Below are the code and all the weights of a small trained network. Each question names an input and a target symbol and asks about switching units off, where a switched-off unit gives its printed mean instead of its output.

import numpy as np


def w(rows, s, z=0):
    codes = np.array(rows[::2]) - 128.0
    scale = np.full(codes.shape[1], s)
    scale[-1] = z or s
    return codes * scale


def f(y):
    return y / 2 * (1 + np.tanh(0.7978845608 * (y + 0.044715 * y**3)))


def softmax(a):
    e = np.exp(a - a.max(-1, keepdims=True))
    return e / e.sum(-1, keepdims=True)


def log_softmax(a):
    a = a - a.max(-1, keepdims=True)
    return a - np.log(np.exp(a).sum(-1, keepdims=True))


def net(x, mask):
    ids = ['αβγδεζηλξσφω'.index(c) for c in x.split()]
    T = len(ids)
    res = E[ids] + P[:T]
    r = res
    for j in range(3):
        rows = slice(4 * j, 4 * j + 4)
        q, k, v = (r @ M[0][rows].T for M in (Q, K, V))
        z = softmax(np.where(np.tri(T) > 0, q @ k.T / 4**0.5, -1e9)) @ v
        o = O[0][rows]
        res = res + np.where(mask[j], z, o[:, -1]) @ o[:, :-1]
    y = f(res @ A[0][:, :-1].T + A[0][:, -1])
    res = res + np.where(mask[3:19], y, B[0][:, -1]) @ B[0][:, :-1]
    return log_softmax(res[-1] @ U[:, :-1].T + U[:, -1])


Q, K, V, O, A, B = {}, {}, {}, {}, {}, {}
E = w([
[58,138,21,85,159,202],'α',
[100,79,114,201,200,142],'β',
[138,66,57,64,173,25],'γ',
[104,234,37,66,131,171],'δ',
[217,183,241,147,147,72],'ε',
[168,66,216,155,223,114],'ζ',
[102,189,107,45,232,212],'η',
[145,229,108,114,205,172],'λ',
[105,137,195,66,139,203],'ξ',
[130,152,66,224,93,108],'σ',
[52,157,28,162,182,255],'φ',
[180,172,187,235,124,137],'ω',
],0.0082)
P = w([
[230,85,105,65,102,229],'0',
[44,161,157,181,133,187],'1',
[228,163,41,147,189,131],'2',
[25,184,156,179,174,92],'3',
[249,159,42,194,206,75],'4',
[2,202,163,199,197,34],'5',
[229,166,21,140,200,120],'6',
],0.0085)
Q[0] = w([
[5,175,129,131,188,91],'H0',
[33,118,190,137,144,86],'H0',
[51,127,163,134,108,105],'H0',
[156,180,92,124,186,189],'H0',
[208,49,110,110,61,103],'H1',
[233,118,78,105,116,155],'H1',
[214,146,75,94,156,173],'H1',
[176,49,153,125,64,105],'H1',
[155,110,108,144,159,90],'H2',
[129,184,85,136,152,129],'H2',
[91,153,188,107,85,120],'H2',
[61,146,190,127,116,123],'H2',
],0.013)
K[0] = w([
[145,105,140,198,133,24],'H0',
[99,120,132,195,198,47],'H0',
[108,147,108,181,168,69],'H0',
[225,45,138,80,73,133],'H0',
[102,175,110,64,107,200],'H1',
[154,114,134,42,76,252],'H1',
[188,70,121,62,75,209],'H1',
[84,192,130,59,151,184],'H1',
[128,89,149,105,119,149],'H2',
[146,156,149,106,107,128],'H2',
[76,201,132,186,177,84],'H2',
[101,189,148,179,213,54],'H2',
],0.013)
V[0] = w([
[193,173,254,177,27,115],'H0',
[123,112,141,149,196,181],'H0',
[155,211,57,197,137,172],'H0',
[111,202,138,230,101,170],'H0',
[83,69,55,167,49,157],'H1',
[114,67,100,147,156,87],'H1',
[78,183,5,119,54,108],'H1',
[92,27,131,95,184,179],'H1',
[65,151,36,217,143,122],'H2',
[135,164,152,50,120,151],'H2',
[138,125,130,35,127,106],'H2',
[228,144,89,104,124,81],'H2',
],0.01)
O[0] = w([
[167,138,253,57,116,189,49],'H0',
[124,87,96,143,217,142,231],'H0',
[142,194,105,189,167,183,253],'H0',
[126,162,174,172,166,183,156],'H0',
[78,109,161,241,91,158,138],'H1',
[140,82,102,176,107,93,125],'H1',
[82,202,112,199,48,125,67],'H1',
[92,74,116,138,181,94,189],'H1',
[126,102,98,210,124,183,141],'H2',
[92,195,123,67,144,91,129],'H2',
[109,171,90,68,96,57,86],'H2',
[206,188,84,75,93,107,162],'H2',
],0.011,0.0039)
A[0] = w([
[157,79,125,120,143,236,197],'N0',
[162,175,210,49,123,108,190],'N1',
[180,121,120,87,190,91,135],'N2',
[37,163,108,168,146,132,103],'N3',
[198,251,101,29,135,66,94],'N4',
[89,198,80,184,116,190,254],'N5',
[1,148,89,90,79,28,241],'N6',
[16,163,175,188,36,160,65],'N7',
[152,187,152,105,132,224,247],'N8',
[246,130,128,123,163,172,198],'N9',
[126,67,229,112,124,133,97],'N10',
[93,128,114,142,175,87,110],'N11',
[35,91,207,154,165,163,195],'N12',
[74,111,96,122,206,87,125],'N13',
[221,100,71,132,95,111,169],'N14',
[206,95,107,37,108,4,54],'N15',
],0.0073,0.0036)
B[0] = w([
[141,120,134,129,143,79,189],'N0',
[124,108,217,122,150,107,169],'N1',
[71,126,111,73,133,130,202],'N2',
[111,122,186,145,78,138,192],'N3',
[86,209,151,165,114,153,220],'N4',
[171,86,176,143,90,120,254],'N5',
[136,42,196,121,97,2,177],'N6',
[75,175,83,21,169,2,189],'N7',
[193,125,132,109,127,76,190],'N8',
[161,92,83,74,139,164,191],'N9',
[138,157,20,170,132,122,140],'N10',
[64,116,148,136,137,151,167],'N11',
[152,200,67,168,82,137,192],'N12',
[65,73,132,133,134,165,204],'N13',
[177,116,63,131,130,150,166],'N14',
[120,116,119,143,30,212,213],'N15',
],0.0079,0.016)
U = w([
[124,115,98,117,61,105,40],'α',
[92,110,182,191,121,214,90],'β',
[137,39,200,128,131,42,102],'γ',
[80,107,227,106,123,104,142],'δ',
[162,127,193,89,198,75,202],'ε',
[136,96,48,113,220,92,204],'ζ',
[127,168,183,117,92,189,17],'η',
[120,102,109,108,82,213,116],'λ',
[113,245,34,121,160,171,1],'ξ',
[117,219,155,155,107,61,241],'σ',
[52,167,93,112,131,98,29],'φ',
[254,108,96,153,78,175,234],'ω',
],0.0068,0.0024)

Each question gives the input, a string of symbols that net reads in full, and the target symbol t.
The units are the heads (4 rows each of Q, K, V and O) and the neurons (one row each of A and B). Each row of codes is followed by its name. A weight is (code - 128) times the scale printed after its matrix; where a second scale follows, it is the last column's (O, A, B and U).
mask holds one flag per unit, heads first, then neurons. A switched-off unit (its flag False) gives its mean, the last column of its rows in O or B, instead of its output. The means were averaged over made-up inputs and are rounded, as every weight is.
A unit's drop is (log p(t) with every unit on - log p(t) with that unit switched off) / (log p(t) with every unit on - log p(t) with every unit switched off).
The circuit of an input: a set's keep is (log p(t) with only the set's units on - log p(t) with every unit switched off) / (log p(t) with every unit on - log p(t) with every unit switched off). Starting from the 12 units with the biggest drops (on a tie, the unit counted first), units are removed one at a time, each time the one whose removal leaves the highest keep (on an exact tie, the one counted first), for as long as the keep stays at least 0.8.
circuit, biggest first: the units of the circuit, biggest drop first
top k neurons: the k neurons with the biggest drops, biggest first
heads that matter: for each layer, one digit per head in row order, 1 if its drop is at least 0.15 and else 0, layers parted by /
drop when u is switched off: that unit's drop, to one decimal
input σ λ σ σ ω β, target β: circuit, biggest first : (H2)
input ω β σ ω α ζ, target ζ: heads that matter : 011
input λ σ φ, target ξ: circuit, biggest first : (H2; N4; H1)
input λ φ δ, target ξ: circuit, biggest first : (N4; H2; H1)
input ω ε ζ ε β, target ε: circuit, biggest first : (H0; H1; N15)
input σ σ ω ε, target ε: top 2 neurons : (N1; N15)
input ω ζ ζ δ ω, target ε: heads that matter : 100
input σ β ξ α σ δ, target σ: circuit, biggest first : (N7; H1; H0; N5)
input β γ ζ ξ, target ζ: heads that matter : 010
input ε η β ζ ε, target η: heads that matter : 101
input σ σ σ φ, target σ: heads that matter : 010
input σ ε σ α γ γ σ, target ω: heads that matter : 001
input γ σ σ δ, target σ: heads that matter : 010
input α η σ σ γ σ β, target γ: heads that matter : 111
input β β β σ α, target ζ: heads that matter : 000
input φ ω φ σ ω φ λ, target β: heads that matter : 110
input ξ ξ φ, target δ: heads that matter : 101
input γ ξ σ σ α ξ, target σ: heads that matter : 010
input ω σ σ ε α λ, target ε: top 2 neurons : (N15; N8)
input ε σ β λ σ, target η: top 3 neurons : (N15; N4; N1)
input ω γ λ φ σ ζ ζ, target ε: top neuron : (N1)
input ω β α ε σ, target ε: drop when H2 is switched off : 0.2
input σ λ ζ, target ω: drop when H0 is switched off : 0.1
input φ σ λ σ, target σ: drop when H1 is switched off : 0.8
